Below is a small trained network, with its code and all its weights. Each question gives an input and a target symbol and asks what happens when units are switched off, that is, made to give their printed mean instead of their output.

import numpy as np


def w(rows, s, z=0):
    codes = np.array(rows[::2]) - 128.0
    scale = np.full(codes.shape[1], s)
    scale[-1] = z or s
    return codes * scale


def f(y):
    return y / 2 * (1 + np.tanh(0.7978845608 * (y + 0.044715 * y**3)))


def softmax(a):
    e = np.exp(a - a.max(-1, keepdims=True))
    return e / e.sum(-1, keepdims=True)


def log_softmax(a):
    a = a - a.max(-1, keepdims=True)
    return a - np.log(np.exp(a).sum(-1, keepdims=True))


def net(x, mask):
    ids = ['ΓΔΠΦΨΩαβεζηθμσ'.index(c) for c in x.split()]
    T = len(ids)
    res = E[ids] + P[:T]
    u = 0
    for l in range(2):
        r = res
        for j in range(2):
            rows = slice(3 * j, 3 * j + 3)
            q, k, v = (r @ M[l][rows].T for M in (Q, K, V))
            z = softmax(np.where(np.tri(T) > 0, q @ k.T / 3**0.5, -1e9)) @ v
            o = O[l][rows]
            res = res + np.where(mask[u + j], z, o[:, -1]) @ o[:, :-1]
        u += 2
        y = f(res @ A[l][:, :-1].T + A[l][:, -1])
        res = res + np.where(mask[u : u + 12], y, B[l][:, -1]) @ B[l][:, :-1]
        u += 12
    return log_softmax(res[-1] @ U[:, :-1].T + U[:, -1])


Q, K, V, O, A, B = {}, {}, {}, {}, {}, {}
E = w([
[65,184,134,171,54,152,24],'Γ',
[149,189,107,146,143,204,146],'Δ',
[119,127,157,162,121,81,145],'Π',
[127,176,202,195,163,191,146],'Φ',
[146,140,66,99,102,242,138],'Ψ',
[46,108,42,109,127,129,83],'Ω',
[58,54,60,51,132,84,105],'α',
[178,163,136,97,142,84,80],'β',
[97,32,4,93,169,154,123],'ε',
[159,131,127,138,136,98,50],'ζ',
[101,97,160,189,139,227,138],'η',
[195,112,162,112,103,83,136],'θ',
[205,58,166,120,105,97,124],'μ',
[78,67,182,128,24,122,129],'σ',
],0.017)
P = w([
[1,132,164,18,236,102,155],'0',
[134,119,101,126,150,119,92],'1',
[134,104,91,141,125,109,102],'2',
[126,99,91,157,108,106,113],'3',
[133,107,84,163,84,110,104],'4',
[130,114,77,175,69,107,100],'5',
[114,130,68,194,60,88,103],'6',
],0.0088)
Q[0] = w([
[48,139,179,111,101,76,46],'0.h1',
[97,136,107,10,87,168,156],'0.h1',
[137,33,166,90,202,49,118],'0.h1',
[160,190,121,190,230,147,194],'0.h2',
[254,194,126,190,101,133,107],'0.h2',
[171,154,129,98,117,85,164],'0.h2',
],0.0087)
K[0] = w([
[88,133,168,108,17,8,143],'0.h1',
[206,112,37,108,95,129,60],'0.h1',
[92,91,144,39,186,104,95],'0.h1',
[143,211,120,175,187,129,96],'0.h2',
[195,159,166,112,205,255,220],'0.h2',
[81,214,163,111,130,99,125],'0.h2',
],0.0088)
V[0] = w([
[203,108,122,129,2,156,185],'0.h1',
[116,18,78,18,163,141,173],'0.h1',
[146,253,58,87,63,33,169],'0.h1',
[117,158,154,85,178,65,175],'0.h2',
[199,160,117,179,209,182,206],'0.h2',
[153,178,130,16,91,197,191],'0.h2',
],0.0047)
O[0] = w([
[122,2,84,134,177,131,105,96],'0.h1',
[161,95,108,120,74,145,174,219],'0.h1',
[171,198,58,46,160,149,204,66],'0.h1',
[141,200,151,62,146,144,146,101],'0.h2',
[128,114,175,138,111,144,180,4],'0.h2',
[239,104,115,138,116,114,186,122],'0.h2',
],0.0069,0.0034)
A[0] = w([
[50,28,190,146,93,25,170,176],'0.n1',
[91,174,103,205,128,193,140,43],'0.n2',
[153,103,104,106,215,76,115,183],'0.n3',
[105,151,185,52,232,132,214,21],'0.n4',
[70,95,102,80,40,80,91,176],'0.n5',
[96,151,191,136,93,117,1,30],'0.n6',
[108,130,137,83,85,111,169,5],'0.n7',
[70,100,110,37,242,211,112,62],'0.n8',
[189,97,130,172,68,185,123,131],'0.n9',
[178,159,151,177,170,166,98,187],'0.n10',
[87,169,128,179,28,135,135,76],'0.n11',
[114,173,104,94,199,230,67,150],'0.n12',
],0.0089,0.0031)
B[0] = w([
[167,187,86,85,145,112,130,231],'0.n1',
[127,83,127,75,52,151,144,151],'0.n2',
[125,206,105,89,114,63,183,144],'0.n3',
[94,211,134,100,75,142,166,139],'0.n4',
[111,161,134,114,238,153,174,254],'0.n5',
[189,158,102,85,160,113,232,190],'0.n6',
[189,106,49,152,206,183,209,124],'0.n7',
[37,102,101,89,74,79,171,151],'0.n8',
[76,204,93,125,180,88,85,181],'0.n9',
[89,138,112,146,78,133,141,150],'0.n10',
[189,77,103,71,161,138,106,168],'0.n11',
[99,2,217,192,109,57,150,159],'0.n12',
],0.0085,0.0094)
Q[1] = w([
[169,112,150,99,149,50,102],'1.h1',
[79,155,101,80,175,151,94],'1.h1',
[103,103,122,82,153,254,163],'1.h1',
[45,60,106,55,175,225,146],'1.h2',
[111,149,169,103,144,56,127],'1.h2',
[156,173,167,125,86,177,137],'1.h2',
],0.013)
K[1] = w([
[127,198,195,65,131,92,148],'1.h1',
[125,147,71,143,183,104,118],'1.h1',
[169,89,74,179,162,111,2],'1.h1',
[171,108,31,194,168,143,10],'1.h2',
[105,181,151,141,154,63,160],'1.h2',
[143,97,203,159,104,126,76],'1.h2',
],0.014)
V[1] = w([
[249,100,114,74,136,112,139],'1.h1',
[164,60,140,132,169,195,196],'1.h1',
[152,145,87,103,49,131,168],'1.h1',
[112,33,139,92,118,55,124],'1.h2',
[134,126,226,161,92,109,109],'1.h2',
[148,81,127,164,85,188,153],'1.h2',
],0.011)
O[1] = w([
[110,102,98,223,231,102,224,122],'1.h1',
[118,229,55,203,178,141,27,130],'1.h1',
[170,95,124,236,75,151,254,155],'1.h1',
[95,206,245,138,147,23,78,149],'1.h2',
[133,105,76,155,74,42,115,5],'1.h2',
[161,180,99,191,92,111,141,39],'1.h2',
],0.0085,0.015)
A[1] = w([
[244,217,98,173,189,159,133,79],'1.n1',
[37,96,142,134,133,165,106,77],'1.n2',
[85,94,78,99,72,163,70,50],'1.n3',
[169,139,89,101,112,83,60,1],'1.n4',
[85,180,141,106,199,115,85,91],'1.n5',
[86,153,224,211,135,133,85,146],'1.n6',
[128,64,210,231,29,255,76,165],'1.n7',
[130,144,173,49,144,192,162,164],'1.n8',
[152,136,52,117,127,219,128,173],'1.n9',
[193,140,105,237,106,63,149,39],'1.n10',
[242,154,113,132,71,229,150,92],'1.n11',
[65,139,152,112,74,71,146,176],'1.n12',
],0.0087,0.0084)
B[1] = w([
[245,73,128,78,156,175,90,174],'1.n1',
[184,245,107,104,150,110,254,149],'1.n2',
[174,148,135,249,71,123,203,138],'1.n3',
[171,161,129,56,182,206,178,133],'1.n4',
[84,121,90,146,36,185,200,213],'1.n5',
[135,148,128,123,31,242,244,152],'1.n6',
[78,196,157,15,199,168,202,174],'1.n7',
[165,134,143,211,76,102,40,251],'1.n8',
[42,98,105,160,79,81,55,177],'1.n9',
[55,216,190,175,105,88,55,136],'1.n10',
[36,98,76,226,172,89,85,152],'1.n11',
[148,55,51,133,244,179,94,165],'1.n12',
],0.0073,0.022)
U = w([
[70,154,105,5,126,132,234,148],'Γ',
[21,153,65,185,104,33,34,199],'Δ',
[62,47,103,198,40,113,65,90],'Π',
[185,103,3,123,36,95,173,104],'Φ',
[177,159,103,223,95,82,109,129],'Ψ',
[140,93,135,98,79,133,78,44],'Ω',
[75,87,223,199,145,137,89,18],'α',
[168,35,136,93,86,119,197,93],'β',
[190,101,149,178,70,172,190,2],'ε',
[95,89,140,81,158,36,70,181],'ζ',
[202,159,82,71,137,59,135,154],'η',
[137,69,101,254,85,103,204,110],'θ',
[171,136,166,141,215,56,216,140],'μ',
[157,71,88,166,162,200,106,52],'σ',
],0.0066,0.0068)

Each question gives the input, a string of symbols that net reads in full, and the target symbol t.
The units are the heads (3 rows each of Q, K, V and O) and the neurons (one row each of A and B). Each row of codes is followed by its name. A weight is (code - 128) times the scale printed after its matrix; where a second scale follows, it is the last column's (O, A, B and U).
mask holds one flag per unit, layer by layer, with each layer's heads first. A switched-off unit (its flag False) gives its mean, the last column of its rows in O or B, instead of its output. The means were averaged over made-up inputs and are rounded, as every weight is.
A unit's drop is (log p(t) with every unit on - log p(t) with that unit switched off) / (log p(t) with every unit on - log p(t) with every unit switched off).
The circuit of an input: a set's keep is (log p(t) with only the set's units on - log p(t) with every unit switched off) / (log p(t) with every unit on - log p(t) with every unit switched off). Starting from the 12 units with the biggest drops (on a tie, the unit counted first), units are removed one at a time, each time the one whose removal leaves the highest keep (on an exact tie, the one counted first), for as long as the keep stays at least 0.8.
units of the circuit, in order: the units of the circuit, biggest drop first
unit that matters most: the unit with the biggest drop
k most important neurons: the k neurons with the biggest drops, biggest first
top k neurons in layer l: the k neurons of layer l with the biggest drops, biggest first
heads that matter: for each layer, one digit per head in row order, 1 if its drop is at least 0.15 and else 0, layers parted by /
input η σ θ β μ ε ε, target Δ: units of the circuit, in order	(1.h1 1.n9)
input μ ζ ζ μ ζ Ω, target Γ: top 2 neurons in layer 1	(1.n2 1.n5)
input β ε Δ, target Γ: top 3 neurons in layer 1	(1.n7 1.n8 1.n6)
input Γ η β μ, target Γ: top 3 neurons in layer 1	(1.n8 1.n6 1.n5)
input Γ μ σ Δ Π Γ ζ, target Γ: top neuron in layer 0	(0.n12)
input β ζ β, target β: units of the circuit, in order	(1.h1 0.n4 0.h1 0.n5)
input η σ σ β, target η: 2 most important neurons	(1.n4 1.n8)
input Ω Φ Φ θ, target Ω: 2 most important neurons	(0.n8 0.n12)
input β β η ε, target Γ: units of the circuit, in order	(1.h2 0.n8)
input μ Γ σ β, target μ: top 3 neurons in layer 1	(1.n8 1.n5 1.n9)
input β β Ω, target Γ: units of the circuit, in order	(1.n2 1.h2)
input Γ σ Ψ θ, target Γ: heads that matter	01 / 11
input Π μ ε β μ, target Π: 3 most important neurons	(0.n4 1.n11 0.n12)
input β σ β Π θ α Π, target β: heads that matter	10 / 11
input θ σ θ, target θ: heads that matter	11 / 11
input Φ Φ μ η θ, target Φ: 2 most important neurons	(0.n4 0.n12)
input Φ β η Ψ σ, target σ: unit that matters most	0.n5
input θ Δ Ψ μ Φ, target Γ: top 3 neurons in layer 0	(0.n9 0.n6 0.n1)
input Ψ Γ σ ε, target Γ: heads that matter	01 / 01
input Ψ Π Π, target Ψ: unit that matters most	0.h2
input β σ σ Δ μ σ α, target Γ: units of the circuit, in order	(0.n5 1.h2)
input θ β Δ Ψ ε μ μ, target θ: heads that matter	11 / 11
input Ψ Ψ μ ζ α η σ, target σ: heads that matter	00 / 11
input Ψ Γ Γ μ, target Ψ: top 2 neurons in layer 0	(0.n5 0.n12)
